Below are the code and all the weights of a small trained network. Each question names an input and a class and asks about switching units off, where a switched-off unit gives its printed mean instead of its output.

import numpy as np


def w(rows, s, z=0):
    codes = np.array(rows[::2]) - 128.0
    scale = np.full(codes.shape[1], s)
    scale[-1] = z or s
    return codes * scale


def norm(h):
    return h / np.sqrt((h * h).mean(-1, keepdims=True) + 1e-5)


def f(y):
    return y / 2 * (1 + np.tanh(0.7978845608 * (y + 0.044715 * y**3)))


def log_softmax(a):
    a = a - a.max(-1, keepdims=True)
    return a - np.log(np.exp(a).sum(-1, keepdims=True))


def net(x, mask):
    res = np.array(x, float).reshape(1, 2) / 4 @ E
    u = 0
    for l in range(3):
        y = f(norm(res) @ A[l][:, :-1].T + A[l][:, -1])
        res = res + np.where(mask[u : u + 3], y, B[l][:, -1]) @ B[l][:, :-1]
        u += 3
    return log_softmax(norm(res)[-1] @ U[:, :-1].T + U[:, -1])


A, B = {}, {}
E = w([
[230,149,224,196,2],'x0',
[179,169,80,35,206],'x1',
],0.0052)
A[0] = w([
[144,131,168,172,85,253],'L0N0',
[141,171,99,107,126,144],'L0N1',
[253,160,163,109,122,109],'L0N2',
],0.018,0.0039)
B[0] = w([
[114,175,237,182,89,243],'L0N0',
[137,86,249,84,128,159],'L0N1',
[67,172,150,238,30,245],'L0N2',
],0.013,0.011)
A[1] = w([
[228,39,22,85,229,227],'L1N0',
[105,80,200,107,207,247],'L1N1',
[139,153,2,143,46,14],'L1N2',
],0.0067,0.0015)
B[1] = w([
[130,135,165,182,39,254],'L1N0',
[200,255,125,164,89,248],'L1N1',
[113,105,59,181,207,107],'L1N2',
],0.01,0.0035)
A[2] = w([
[254,49,93,157,142,2],'L2N0',
[160,251,83,145,99,94],'L2N1',
[118,68,16,207,95,73],'L2N2',
],0.0072,0.0041)
B[2] = w([
[80,77,227,154,133,100],'L2N0',
[34,8,87,126,199,255],'L2N1',
[211,163,107,132,143,144],'L2N2',
],0.012,0.004)
U = w([
[41,88,80,88,197,131],'0',
[190,70,96,86,90,1],'1',
[210,73,98,92,101,5],'2',
[183,191,159,26,173,153],'3',
[126,175,192,176,43,203],'4',
[211,174,7,165,138,140],'5',
[172,76,90,77,75,3],'6',
],0.018,0.0078)

Each question gives the input, the list of numbers given to net, and the class t.
The units are the neurons (one row each of A and B). Each row of codes is followed by its name. A weight is (code - 128) times the scale printed after its matrix; where a second scale follows, it is the last column's (A, B and U).
mask holds one flag per neuron, layer by layer. A switched-off neuron (its flag False) gives its mean, the last column of its row in B, instead of its output. The means were averaged over made-up inputs and are rounded, as every weight is.
A unit's drop is (log p(t) with every unit on - log p(t) with that unit switched off) / (log p(t) with every unit on - log p(t) with every unit switched off).
The circuit of an input: a set's keep is (log p(t) with only the set's units on - log p(t) with every unit switched off) / (log p(t) with every unit on - log p(t) with every unit switched off). Starting from all 9 units, units are removed one at a time, each time the one whose removal leaves the highest keep (on an exact tie, the one counted first), for as long as the keep stays at least 0.8.
circuit, biggest first: the units of the circuit, biggest drop first
unit that matters most: the unit with the biggest drop
k most important neurons: the k neurons with the biggest drops, biggest first
top k neurons in layer l: the k neurons of layer l with the biggest drops, biggest first
drop when u is switched off: that unit's drop, to one decimal
input [-6,-5], class 5: 2 most important neurons : L0N0; L0N1
input [-5,4], class 0: top 2 neurons in layer 0 : L0N0; L0N2
input [-4,4], class 3: unit that matters most : L0N1
input [-4,2], class 0: circuit, biggest first : L0N0; L0N2
input [-5,-2], class 0: 2 most important neurons : L0N0; L0N2
input [-6,-1], class 0: 2 most important neurons : L0N2; L0N0
input [-4,-5], class 5: circuit, biggest first : L0N0; L0N1; L0N2; L2N2
input [-8,-2], class 0: circuit, biggest first : L0N2; L0N0
input [-2,-2], class 5: top 2 neurons in layer 0 : L0N0; L0N1
input [-5,3], class 0: 2 most important neurons : L2N1; L1N1
input [-8,-3], class 0: 2 most important neurons : L1N1; L0N2
input [-4,6], class 3: 2 most important neurons : L0N1; L0N2
input [-2,-3], class 5: 4 most important neurons : L0N0; L0N1; L1N1; L0N2
input [-2,8], class 3: 3 most important neurons : L0N1; L0N2; L0N0
input [-2,6], class 3: 3 most important neurons : L0N1; L0N2; L0N0
input [-5,-5], class 5: 2 most important neurons : L0N0; L0N1
input [-7,1], class 0: 4 most important neurons : L0N2; L0N0; L2N1; L1N1
input [-7,-3], class 5: 3 most important neurons : L0N1; L0N0; L2N2
input [-5,-7], class 5: 3 most important neurons : L0N0; L0N1; L0N2
input [-4,-4], class 5: top 2 neurons in layer 0 : L0N0; L0N1
input [-5,8], class 3: drop when L0N2 is switched off : 0.6
input [-2,5], class 3: drop when L0N1 is switched off : 1.1
input [-4,7], class 3: drop when L2N1 is switched off : 0.0
input [-6,-7], class 5: top 2 neurons in layer 0 : L0N0; L0N1
input [-2,1], class 0: top neuron in layer 2 : L2N1
input [-1,0], class 0: top 2 neurons in layer 0 : L0N0; L0N2
